[172 118  58 171 144 143 138 191 141 184 150 101  96 135 174  27 156 186
 131 118 110 158 184 169 157 101 124  75 132 116 166 113 160  73 170 124
  61 126 117  50 159 123 138  61 118  73 161  87 114 133 165  96 133 119
 162  60 111 205 100 125 135 137 102 139] -> dotaf
[171 121  55 165 151 154 140 168 137 168 150 117  98 128 169  47 142 159
 136 125 109 156 165 168 148 111 125  92 143 111 162 124 141  91 148 124
  86 123 130  75 159 112 130  64 115  78 143 100 119 136 153 103 130 132
 160  72 114 188 111 124 127 117 114 134] -> rep
[178 128  71 155 141 147 135 168 133 179 157 101 101 126 180  40 140 158
 136 118 117 155 165 166 149 107 127  88 125 120 149 123 137  90 146 138
  77 128 122  67 157 106 130  56 121  72 136  99 127 145 160 106 133 121
 160  77 108 193 106 117 130 121 109 138] -> rorip
[133 165  96 133 118 162  60 111 205 100 125 129  94 150 166  96 119 120
 116 139 124 154 140 138 124 118 151 123 160  87 148 127 121 116  70 146
 144  89 150 119 131  97 121  86 118  99  81 132 159 150 144 117 141 182
 130 120 108 146 117 125 125  78 120 130] -> Linu
[190 130 104 113 153 157 131 126  85 164 131  96  96 167 190  92 121 120
  99 125 144 153 142 122 122 105 165 116 131  94 123 122 122 190  49 181
 136  84 136 107 115  89 120  81 134  92  53 133 188 174 160 125 152 179
 115 143  91 146 107 110 134  75 103 133] -> dorus
[171 121  55 165 151 154 140 168 137 168 150 117  98 128 169  47 142 159
 136 125 109 156 165 168 148 111 125  92 143 111 162 124 141  91 148 124
  86 123 130  75 159 112 130  64 115  78 124 110 135 137 156 102 140 157
 140  89 111 175 105 132 134 109 110 133] -> viro
[180 134  75 142 145 158 133 140 127 163 160 115 103 117 177  61 122 127
 142 125 118 154 142 165 136 119 129 107 131 118 141 134 113 111 119 145
 104 128 136  92 154  90 120  56 119  79 112 112 137 151 148 115 129 135
 159  93 107 175 119 113 120  99 120 133] -> Gop
[191 145  92 128 133 154 127 131 125 171 173 103 108 107 189  57 114 116
 148 120 124 151 132 167 136 119 126 110 110 132 125 141  98 119 117 160
  97 139 129  90 156  78 115  43 124  69 102 113 144 164 151 123 128 122
 161  98 101 178 121  99 116  96 119 136] -> pupo
which: [133 165  96 133 119 162  60 111 205 100 125] : dotaf
at: [177  61] : Gop, 15
which: [133 165  96 133 118 162  60 111 205 100 125 129  94 150 166  96 119 120
 116 139 124 154 140 138 124 118 151 123 160  87 148 127 121 116  70 146
 144  89 150 119 131  97 121  86 118  99  81 132 159 150 144 117 141 182
 130 120 108 146 117 125 125  78 120 130] : Linu
which: [191 145  92 128 133 154 127 131 125 171 173 103 108 107 189  57 114 116
 148 120 124 151 132 167 136 119 126 110 110 132 125 141  98 119 117 160
  97 139 129  90 156  78 115  43 124  69 102 113 144 164 151 123 128 122
 161  98 101 178 121  99 116  96 119 136] : pupo
which: [127  88] : rorip

[164 111 143  11  42] -> Vafe
[183 145  54  23  74] -> gek
[116  35 176 119  19] -> Susi
[227  42 143 111  11] -> gipi
which: [145  54  23  74] : gek
which: [116  35 176 119  19] : Susi
at: [111 143  11  42] : Vafe, 2
at: [11 42] : Vafe, 4

[100  93  33  99 192 208 135 106 188  54  95] -> febob
[ 44 154  49  60  59 175 150  98  44  39 157] -> Tofor
[ 73 103  83 149 175 174  79 108 142 186 208] -> vir
[176  53 151 122  53 213 119 184 210 181 220] -> tov
[201 143  48 169  73 101  83 149 175 174  79] -> nedo
[ 69 184 136  45 195  45 182 192 109 209 149] -> neve
[157  58  63 195  53 129 109  35  90 125 201] -> Legu
which: [ 44 154  49  60  59 175 150  98  44  39 157] : Tofor
which: [100  93  33  99 192 208 135 106 188  54  95] : febob
which: [ 73 101  83 149 175 174  79] : nedo
at: [44 39] : Tofor, 9
which: [201 143  48 169  73 101  83 149 175 174  79] : nedo

